Below is a small trained network, with its code and all its weights. Each question gives an input and a target symbol and asks what happens when units are switched off, that is, made to give their printed mean instead of their output.

import numpy as np


def w(rows, s, z=0):
    codes = np.array(rows[::2]) - 128.0
    scale = np.full(codes.shape[1], s)
    scale[-1] = z or s
    return codes * scale


def norm(h):
    return h / np.sqrt((h * h).mean(-1, keepdims=True) + 1e-5)


def f(y):
    return y / 2 * (1 + np.tanh(0.7978845608 * (y + 0.044715 * y**3)))


def softmax(a):
    e = np.exp(a - a.max(-1, keepdims=True))
    return e / e.sum(-1, keepdims=True)


def log_softmax(a):
    a = a - a.max(-1, keepdims=True)
    return a - np.log(np.exp(a).sum(-1, keepdims=True))


def net(x, mask):
    ids = ['βγζξτψ'.index(c) for c in x.split()]
    T = len(ids)
    res = E[ids] + P[:T]
    u = 0
    for l in range(2):
        r = norm(res)
        for j in range(3):
            rows = slice(4 * j, 4 * j + 4)
            q, k, v = (r @ M[l][rows].T for M in (Q, K, V))
            z = softmax(np.where(np.tri(T) > 0, q @ k.T / 4**0.5, -1e9)) @ v
            o = O[l][rows]
            res = res + np.where(mask[u + j], z, o[:, -1]) @ o[:, :-1]
        u += 3
        y = f(norm(res) @ A[l][:, :-1].T + A[l][:, -1])
        res = res + np.where(mask[u : u + 12], y, B[l][:, -1]) @ B[l][:, :-1]
        u += 12
    return log_softmax(norm(res)[-1] @ U[:, :-1].T + U[:, -1])


Q, K, V, O, A, B = {}, {}, {}, {}, {}, {}
E = w([
[110,232,246],'β',
[49,1,81],'γ',
[41,72,110],'ζ',
[116,139,153],'ξ',
[96,214,82],'τ',
[129,64,155],'ψ',
],0.0095)
P = w([
[221,107,199],'0',
[183,160,89],'1',
[88,176,75],'2',
[6,46,167],'3',
[184,161,92],'4',
[90,170,73],'5',
[65,78,158],'6',
],0.014)
Q[0] = w([
[50,179,59],'0.h1',
[102,152,230],'0.h1',
[74,54,119],'0.h1',
[77,136,161],'0.h1',
[137,125,141],'0.h2',
[121,148,76],'0.h2',
[120,160,139],'0.h2',
[124,170,139],'0.h2',
[3,134,136],'0.h3',
[86,130,134],'0.h3',
[135,127,131],'0.h3',
[177,119,100],'0.h3',
],0.059)
K[0] = w([
[23,196,34],'0.h1',
[105,190,252],'0.h1',
[52,2,149],'0.h1',
[65,147,174],'0.h1',
[157,97,156],'0.h2',
[139,106,73],'0.h2',
[107,181,136],'0.h2',
[133,157,148],'0.h2',
[148,40,253],'0.h3',
[122,101,180],'0.h3',
[113,135,132],'0.h3',
[131,136,62],'0.h3',
],0.042)
V[0] = w([
[120,140,213],'0.h1',
[133,119,172],'0.h1',
[250,96,81],'0.h1',
[58,141,14],'0.h1',
[159,168,86],'0.h2',
[156,173,81],'0.h2',
[163,160,100],'0.h2',
[133,155,96],'0.h2',
[168,196,66],'0.h3',
[98,95,131],'0.h3',
[125,113,133],'0.h3',
[147,139,126],'0.h3',
],0.02)
O[0] = w([
[174,156,212,123],'0.h1',
[137,143,188,101],'0.h1',
[224,35,35,1],'0.h1',
[4,138,33,236],'0.h1',
[128,190,171,205],'0.h2',
[122,203,175,215],'0.h2',
[146,158,159,184],'0.h2',
[109,195,160,185],'0.h2',
[144,154,40,130],'0.h3',
[70,147,155,73],'0.h3',
[112,128,133,124],'0.h3',
[144,119,118,159],'0.h3',
],0.019,0.007)
A[0] = w([
[153,51,88,83],'0.n1',
[106,121,146,76],'0.n2',
[39,97,217,54],'0.n3',
[118,166,182,228],'0.n4',
[126,81,130,72],'0.n5',
[252,162,151,182],'0.n6',
[252,235,98,4],'0.n7',
[160,118,114,92],'0.n8',
[158,56,205,174],'0.n9',
[174,165,201,50],'0.n10',
[130,110,128,63],'0.n11',
[180,200,140,102],'0.n12',
],0.03,0.0036)
B[0] = w([
[209,73,108,149],'0.n1',
[145,124,132,144],'0.n2',
[183,39,96,255],'0.n3',
[93,80,77,218],'0.n4',
[155,128,107,131],'0.n5',
[59,112,234,228],'0.n6',
[202,254,189,232],'0.n7',
[146,100,134,141],'0.n8',
[113,30,49,196],'0.n9',
[79,213,124,199],'0.n10',
[150,125,121,121],'0.n11',
[104,169,118,185],'0.n12',
],0.058,0.015)
Q[1] = w([
[47,114,220],'1.h1',
[70,155,153],'1.h1',
[152,80,107],'1.h1',
[146,121,97],'1.h1',
[148,180,4],'1.h2',
[155,125,146],'1.h2',
[86,120,147],'1.h2',
[42,163,164],'1.h2',
[177,134,189],'1.h3',
[86,113,164],'1.h3',
[79,44,168],'1.h3',
[81,160,64],'1.h3',
],0.032)
K[1] = w([
[123,180,42],'1.h1',
[102,144,52],'1.h1',
[245,91,91],'1.h1',
[172,101,115],'1.h1',
[68,95,5],'1.h2',
[183,91,169],'1.h2',
[79,180,126],'1.h2',
[43,168,200],'1.h2',
[207,203,25],'1.h3',
[91,135,92],'1.h3',
[46,15,82],'1.h3',
[70,117,240],'1.h3',
],0.023)
V[1] = w([
[126,127,132],'1.h1',
[123,101,140],'1.h1',
[125,119,135],'1.h1',
[137,180,66],'1.h1',
[223,85,101],'1.h2',
[62,170,155],'1.h2',
[170,129,137],'1.h2',
[112,208,177],'1.h2',
[253,97,135],'1.h3',
[82,138,125],'1.h3',
[68,121,147],'1.h3',
[167,60,195],'1.h3',
],0.022)
O[1] = w([
[115,118,125,134],'1.h1',
[128,113,135,166],'1.h1',
[114,115,126,144],'1.h1',
[212,253,160,28],'1.h1',
[14,26,68,2],'1.h2',
[218,208,152,204],'1.h2',
[95,103,71,49],'1.h2',
[209,190,34,84],'1.h2',
[196,180,242,53],'1.h3',
[93,110,88,156],'1.h3',
[54,122,99,212],'1.h3',
[65,207,249,242],'1.h3',
],0.017,0.0055)
A[1] = w([
[148,148,122,57],'1.n1',
[131,94,87,84],'1.n2',
[202,55,151,95],'1.n3',
[128,112,119,105],'1.n4',
[151,115,253,138],'1.n5',
[131,165,126,65],'1.n6',
[161,184,113,2],'1.n7',
[94,140,187,138],'1.n8',
[132,148,176,205],'1.n9',
[140,57,126,76],'1.n10',
[125,126,128,109],'1.n11',
[126,125,122,111],'1.n12',
],0.049,0.0076)
B[1] = w([
[133,148,106,145],'1.n1',
[105,170,136,209],'1.n2',
[45,85,155,193],'1.n3',
[134,142,127,150],'1.n4',
[92,1,109,248],'1.n5',
[158,112,137,174],'1.n6',
[186,161,71,194],'1.n7',
[174,139,151,210],'1.n8',
[85,104,107,220],'1.n9',
[197,132,111,230],'1.n10',
[130,130,127,126],'1.n11',
[127,132,131,130],'1.n12',
],0.096,0.016)
U = w([
[129,157,247,170],'β',
[160,33,26,2],'γ',
[111,33,193,202],'ζ',
[209,151,100,181],'ξ',
[28,155,131,137],'τ',
[244,75,189,68],'ψ',
],0.012,0.0064)

Each question gives the input, a string of symbols that net reads in full, and the target symbol t.
The units are the heads (4 rows each of Q, K, V and O) and the neurons (one row each of A and B). Each row of codes is followed by its name. A weight is (code - 128) times the scale printed after its matrix; where a second scale follows, it is the last column's (O, A, B and U).
mask holds one flag per unit, layer by layer, with each layer's heads first. A switched-off unit (its flag False) gives its mean, the last column of its rows in O or B, instead of its output. The means were averaged over made-up inputs and are rounded, as every weight is.
A unit's drop is (log p(t) with every unit on - log p(t) with that unit switched off) / (log p(t) with every unit on - log p(t) with every unit switched off).
The circuit of an input: a set's keep is (log p(t) with only the set's units on - log p(t) with every unit switched off) / (log p(t) with every unit on - log p(t) with every unit switched off). Starting from the 12 units with the biggest drops (on a tie, the unit counted first), units are removed one at a time, each time the one whose removal leaves the highest keep (on an exact tie, the one counted first), for as long as the keep stays at least 0.8.
circuit, biggest first: the units of the circuit, biggest drop first
k most important neurons: the k neurons with the biggest drops, biggest first
k most important neurons of layer l: the k neurons of layer l with the biggest drops, biggest first
drop when u is switched off: that unit's drop, to one decimal
input ξ τ ξ, target β: 2 most important neurons of layer 0 => [0.n9; 0.n7]
input β β ψ τ τ ξ, target τ: circuit, biggest first => [0.h1; 1.n5]
input τ β ζ, target ξ: circuit, biggest first => [0.n6; 1.n5]
input β τ τ ψ ψ β, target τ: 2 most important neurons of layer 0 => [0.n4; 0.n7]
input β τ γ, target τ: 2 most important neurons of layer 0 => [0.n7; 0.n10]
input τ β ψ, target ξ: 4 most important neurons => [0.n3; 0.n9; 0.n6; 0.n4]
input ζ γ ψ, target ψ: 2 most important neurons of layer 0 => [0.n9; 0.n7]
input τ β τ β τ ξ, target ξ: 2 most important neurons of layer 0 => [0.n3; 0.n10]
input γ τ τ γ β, target β: 3 most important neurons => [0.n6; 0.n7; 0.n10]
input γ γ β β ζ, target τ: 3 most important neurons of layer 1 => [1.n5; 1.n7; 1.n2]
input τ τ β τ ξ, target ψ: most important neuron => [0.n7]
input τ τ τ τ β ψ, target ξ: 2 most important neurons => [0.n3; 0.n9]
input ζ β ψ γ β τ, target ψ: 4 most important neurons of layer 0 => [0.n6; 0.n7; 0.n10; 0.n9]
input τ ζ β ζ β, target β: 4 most important neurons of layer 0 => [0.n10; 0.n6; 0.n7; 0.n3]
input τ τ ψ ψ τ β τ, target τ: 4 most important neurons of layer 0 => [0.n4; 0.n7; 0.n9; 0.n1]
input β β ξ, target τ: 3 most important neurons of layer 0 => [0.n9; 0.n10; 0.n7]
input τ β τ β, target γ: 4 most important neurons => [0.n4; 0.n7; 0.n3; 1.n10]
input β β τ β, target ξ: 3 most important neurons of layer 1 => [1.n5; 1.n10; 1.n3]
input β γ ψ ζ β τ β, target ξ: 2 most important neurons => [0.n10; 0.n9]
input ψ β ξ β, target γ: 2 most important neurons of layer 0 => [0.n4; 0.n3]
input ζ ζ τ, target ψ: 2 most important neurons of layer 1 => [1.n5; 1.n9]
input β β τ, target τ: 2 most important neurons => [0.n7; 0.n10]
input τ ψ τ τ ξ, target ψ: 2 most important neurons of layer 0 => [0.n7; 0.n3]
input ζ τ β, target ψ: 3 most important neurons of layer 1 => [1.n3; 1.n5; 1.n9]
input τ ψ γ, target ξ: most important neuron => [0.n9]
input ξ β γ, target β: 2 most important neurons => [0.n9; 0.n6]
input β ζ ψ, target τ: drop when 1.n5 is switched off => 0.3
input ζ β β, target ψ: drop when 0.h2 is switched off => 1.8
input τ τ γ, target ξ: drop when 1.h2 is switched off => 0.8
input τ τ ζ, target ξ: drop when 1.n3 is switched off => 0.0
